Below are the code and all the weights of a small trained network. Each question names an input and a class and asks about switching units off, where a switched-off unit gives its printed mean instead of its output.

import numpy as np


def w(rows, s, z=0):
    codes = np.array(rows[::2]) - 128.0
    scale = np.full(codes.shape[1], s)
    scale[-1] = z or s
    return codes * scale


def f(y):
    return y / 2 * (1 + np.tanh(0.7978845608 * (y + 0.044715 * y**3)))


def log_softmax(a):
    a = a - a.max(-1, keepdims=True)
    return a - np.log(np.exp(a).sum(-1, keepdims=True))


def net(x, mask):
    res = np.array(x, float).reshape(1, 2) / 4 @ E
    y = f(res @ A[0][:, :-1].T + A[0][:, -1])
    res = res + np.where(mask, y, B[0][:, -1]) @ B[0][:, :-1]
    return log_softmax(res[-1] @ U[:, :-1].T + U[:, -1])


A, B = {}, {}
E = w([
[186,32,187,176,143,110,170,101,123,202,134],'x0',
[100,182,166,117,150,95,183,233,170,164,246],'x1',
],0.011)
A[0] = w([
[175,63,193,220,190,82,203,157,190,254,165,172],'neuron 0',
[54,207,84,50,61,151,115,198,128,99,174,239],'neuron 1',
[135,168,195,146,193,52,216,209,172,167,235,113],'neuron 2',
[144,71,203,211,161,88,150,114,157,153,118,1],'neuron 3',
[117,130,104,106,105,163,87,103,137,91,70,13],'neuron 4',
[147,100,137,134,160,106,132,56,90,138,94,12],'neuron 5',
],0.0076,0.0055)
B[0] = w([
[153,206,56,213,146,156,96,122,171,170,119,243],'neuron 0',
[188,168,118,239,138,148,58,109,145,157,123,231],'neuron 1',
[70,69,193,162,112,85,112,30,37,73,131,247],'neuron 2',
[93,216,151,170,189,132,45,190,189,42,221,160],'neuron 3',
[74,123,179,104,231,62,122,152,94,18,244,150],'neuron 4',
[56,103,192,117,205,15,49,197,84,15,217,148],'neuron 5',
],0.011,0.014)
U = w([
[66,45,230,128,190,36,113,102,46,17,192,45],'0',
[139,228,103,154,188,140,85,206,220,57,200,53],'1',
[197,90,83,157,66,189,142,69,122,169,67,254],'2',
[50,96,234,45,131,141,246,155,199,162,137,1],'3',
[35,40,229,38,22,137,210,210,227,210,214,1],'4',
[73,48,197,33,99,146,230,243,224,192,138,1],'5',
],0.011,0.008)

Each question gives the input, the list of numbers given to net, and the class t.
The units are the neurons (one row each of A and B). Each row of codes is followed by its name. A weight is (code - 128) times the scale printed after its matrix; where a second scale follows, it is the last column's (A, B and U).
mask holds one flag per neuron, in row order. A switched-off neuron (its flag False) gives its mean, the last column of its row in B, instead of its output. The means were averaged over made-up inputs and are rounded, as every weight is.
A unit's drop is (log p(t) with every unit on - log p(t) with that unit switched off) / (log p(t) with every unit on - log p(t) with every unit switched off).
The circuit of an input: a set's keep is (log p(t) with only the set's units on - log p(t) with every unit switched off) / (log p(t) with every unit on - log p(t) with every unit switched off). Starting from all 6 units, units are removed one at a time, each time the one whose removal leaves the highest keep (on an exact tie, the one counted first), for as long as the keep stays at least 0.8.
units of the circuit, in order: the units of the circuit, biggest drop first
most important unit: the unit with the biggest drop
k most important neurons: the k neurons with the biggest drops, biggest first
drop when u is switched off: that unit's drop, to one decimal
input [-4,4], class 0: most important unit -> neuron 0
input [3,-5], class 0: 2 most important neurons -> neuron 5; neuron 0
input [-2,0], class 2: 3 most important neurons -> neuron 3; neuron 5; neuron 4
input [2,3], class 2: 2 most important neurons -> neuron 5; neuron 0
input [8,7], class 1: 2 most important neurons -> neuron 0; neuron 3
input [-1,1], class 2: units of the circuit, in order -> neuron 3; neuron 4
input [5,1], class 1: 2 most important neurons -> neuron 3; neuron 0
input [6,-5], class 1: 3 most important neurons -> neuron 2; neuron 3; neuron 0
input [0,-2], class 2: 3 most important neurons -> neuron 2; neuron 3; neuron 5
input [0,-3], class 2: 3 most important neurons -> neuron 2; neuron 3; neuron 5
input [7,2], class 1: 2 most important neurons -> neuron 0; neuron 3
input [4,0], class 1: 3 most important neurons -> neuron 2; neuron 3; neuron 0
input [8,-8], class 0: 2 most important neurons -> neuron 5; neuron 1
input [1,-2], class 2: units of the circuit, in order -> neuron 4
input [-3,0], class 2: 2 most important neurons -> neuron 3; neuron 5
input [-4,6], class 0: 2 most important neurons -> neuron 2; neuron 0
input [-4,-6], class 0: 2 most important neurons -> neuron 4; neuron 0
input [1,-1], class 2: 2 most important neurons -> neuron 2; neuron 3
input [-3,3], class 2: drop when neuron 5 is switched off -> 0.2
input [4,-2], class 1: most important unit -> neuron 2
input [-6,-7], class 0: drop when neuron 0 is switched off -> 2.1
input [7,-3], class 1: drop when neuron 3 is switched off -> 0.0
input [1,0], class 2: drop when neuron 2 is switched off -> 0.1
